Below are the code and all the weights of a small trained network. Each question names an input and a class and asks about switching units off, where a switched-off unit gives its printed mean instead of its output.

import numpy as np


def w(rows, s, z=0):
    codes = np.array(rows[::2]) - 128.0
    scale = np.full(codes.shape[1], s)
    scale[-1] = z or s
    return codes * scale


def f(y):
    return np.maximum(y, 0)


def log_softmax(a):
    a = a - a.max(-1, keepdims=True)
    return a - np.log(np.exp(a).sum(-1, keepdims=True))


def net(x, mask):
    res = np.array(x, float).reshape(1, 3) / 4 @ E
    y = f(res @ A[0][:, :-1].T + A[0][:, -1])
    res = res + np.where(mask, y, B[0][:, -1]) @ B[0][:, :-1]
    return log_softmax(res[-1] @ U[:, :-1].T + U[:, -1])


A, B = {}, {}
E = w([
[208,99,202,216,114,197,126,88,130,150],'x0',
[167,187,105,101,137,129,203,90,54,252],'x1',
[168,26,111,103,71,112,102,194,96,183],'x2',
],0.013)
A[0] = w([
[171,128,234,201,73,110,163,66,115,130,19],'neuron 1',
[113,218,65,85,170,192,151,41,186,142,133],'neuron 2',
[152,144,111,169,79,135,190,143,22,152,197],'neuron 3',
[92,119,48,59,121,73,121,172,99,76,17],'neuron 4',
[115,137,97,73,127,56,138,174,78,164,68],'neuron 5',
[79,211,71,70,188,128,175,75,73,131,123],'neuron 6',
[109,136,22,36,94,32,131,158,101,61,90],'neuron 7',
[74,196,143,209,223,162,187,34,178,68,175],'neuron 8',
[75,84,139,120,140,131,58,137,219,58,195],'neuron 9',
[89,250,137,124,126,177,139,36,69,129,100],'neuron 10',
[167,220,153,173,255,137,168,89,149,20,75],'neuron 11',
[64,203,94,72,133,83,163,128,117,143,149],'neuron 12',
[197,101,137,233,73,208,79,221,138,100,90],'neuron 13',
[64,133,173,123,136,131,56,164,121,31,3],'neuron 14',
[194,135,125,101,116,114,227,79,34,175,7],'neuron 15',
],0.0077,0.0059)
B[0] = w([
[115,185,72,56,223,45,189,205,169,191,187],'neuron 1',
[109,155,188,153,108,177,76,69,215,109,204],'neuron 2',
[53,158,94,123,224,41,69,128,61,139,212],'neuron 3',
[209,95,84,115,113,153,254,188,42,66,185],'neuron 4',
[30,137,164,104,129,118,78,143,136,135,181],'neuron 5',
[128,150,162,179,53,185,86,63,186,114,212],'neuron 6',
[155,111,43,128,203,82,160,185,81,110,214],'neuron 7',
[146,166,100,72,210,79,196,191,31,143,247],'neuron 8',
[143,126,68,114,233,134,172,186,99,122,233],'neuron 9',
[72,135,186,171,77,155,107,50,219,144,207],'neuron 10',
[191,152,41,150,195,147,248,191,67,94,216],'neuron 11',
[88,147,195,127,44,173,102,82,243,170,202],'neuron 12',
[152,90,190,209,61,167,80,63,171,69,214],'neuron 13',
[62,188,144,76,98,77,84,192,179,190,182],'neuron 14',
[171,88,6,130,233,123,246,169,34,72,206],'neuron 15',
],0.0082,0.014)
U = w([
[110,171,82,76,154,93,133,147,110,181,219],'0',
[203,93,69,129,153,148,161,137,63,106,99],'1',
[99,109,214,179,9,196,40,29,218,118,2],'2',
],0.014,0.00075)

Each question gives the input, the list of numbers given to net, and the class t.
The units are the neurons (one row each of A and B). Each row of codes is followed by its name. A weight is (code - 128) times the scale printed after its matrix; where a second scale follows, it is the last column's (A, B and U).
mask holds one flag per neuron, in row order. A switched-off neuron (its flag False) gives its mean, the last column of its row in B, instead of its output. The means were averaged over made-up inputs and are rounded, as every weight is.
A unit's drop is (log p(t) with every unit on - log p(t) with that unit switched off) / (log p(t) with every unit on - log p(t) with every unit switched off).
The circuit of an input: a set's keep is (log p(t) with only the set's units on - log p(t) with every unit switched off) / (log p(t) with every unit on - log p(t) with every unit switched off). Starting from the 12 units with the biggest drops (on a tie, the unit counted first), units are removed one at a time, each time the one whose removal leaves the highest keep (on an exact tie, the one counted first), for as long as the keep stays at least 0.8.
units of the circuit, in order: the units of the circuit, biggest drop first
top k neurons: the k neurons with the biggest drops, biggest first
drop when u is switched off: that unit's drop, to one decimal
input [2,-3,2], class 2: top 3 neurons => neuron 8; neuron 15; neuron 11
input [0,5,-8], class 2: units of the circuit, in order => neuron 10
input [-7,0,5], class 1: top 3 neurons => neuron 4; neuron 7; neuron 14
input [4,1,-6], class 0: top 2 neurons => neuron 15; neuron 1
input [-7,-6,6], class 1: top 2 neurons => neuron 4; neuron 7
input [5,3,-1], class 0: top 2 neurons => neuron 1; neuron 4
input [-8,-1,6], class 1: top 2 neurons => neuron 4; neuron 7
input [7,4,-7], class 0: top 2 neurons => neuron 1; neuron 10
input [0,3,-8], class 2: top 3 neurons => neuron 10; neuron 2; neuron 6
input [-5,-2,4], class 1: drop when neuron 3 is switched off => 0.1
input [-4,-5,1], class 1: drop when neuron 2 is switched off => 0.2
input [8,-3,3], class 2: drop when neuron 13 is switched off => 0.5
input [3,-8,4], class 2: drop when neuron 13 is switched off => 0.5
input [7,-6,8], class 2: units of the circuit, in order => neuron 13
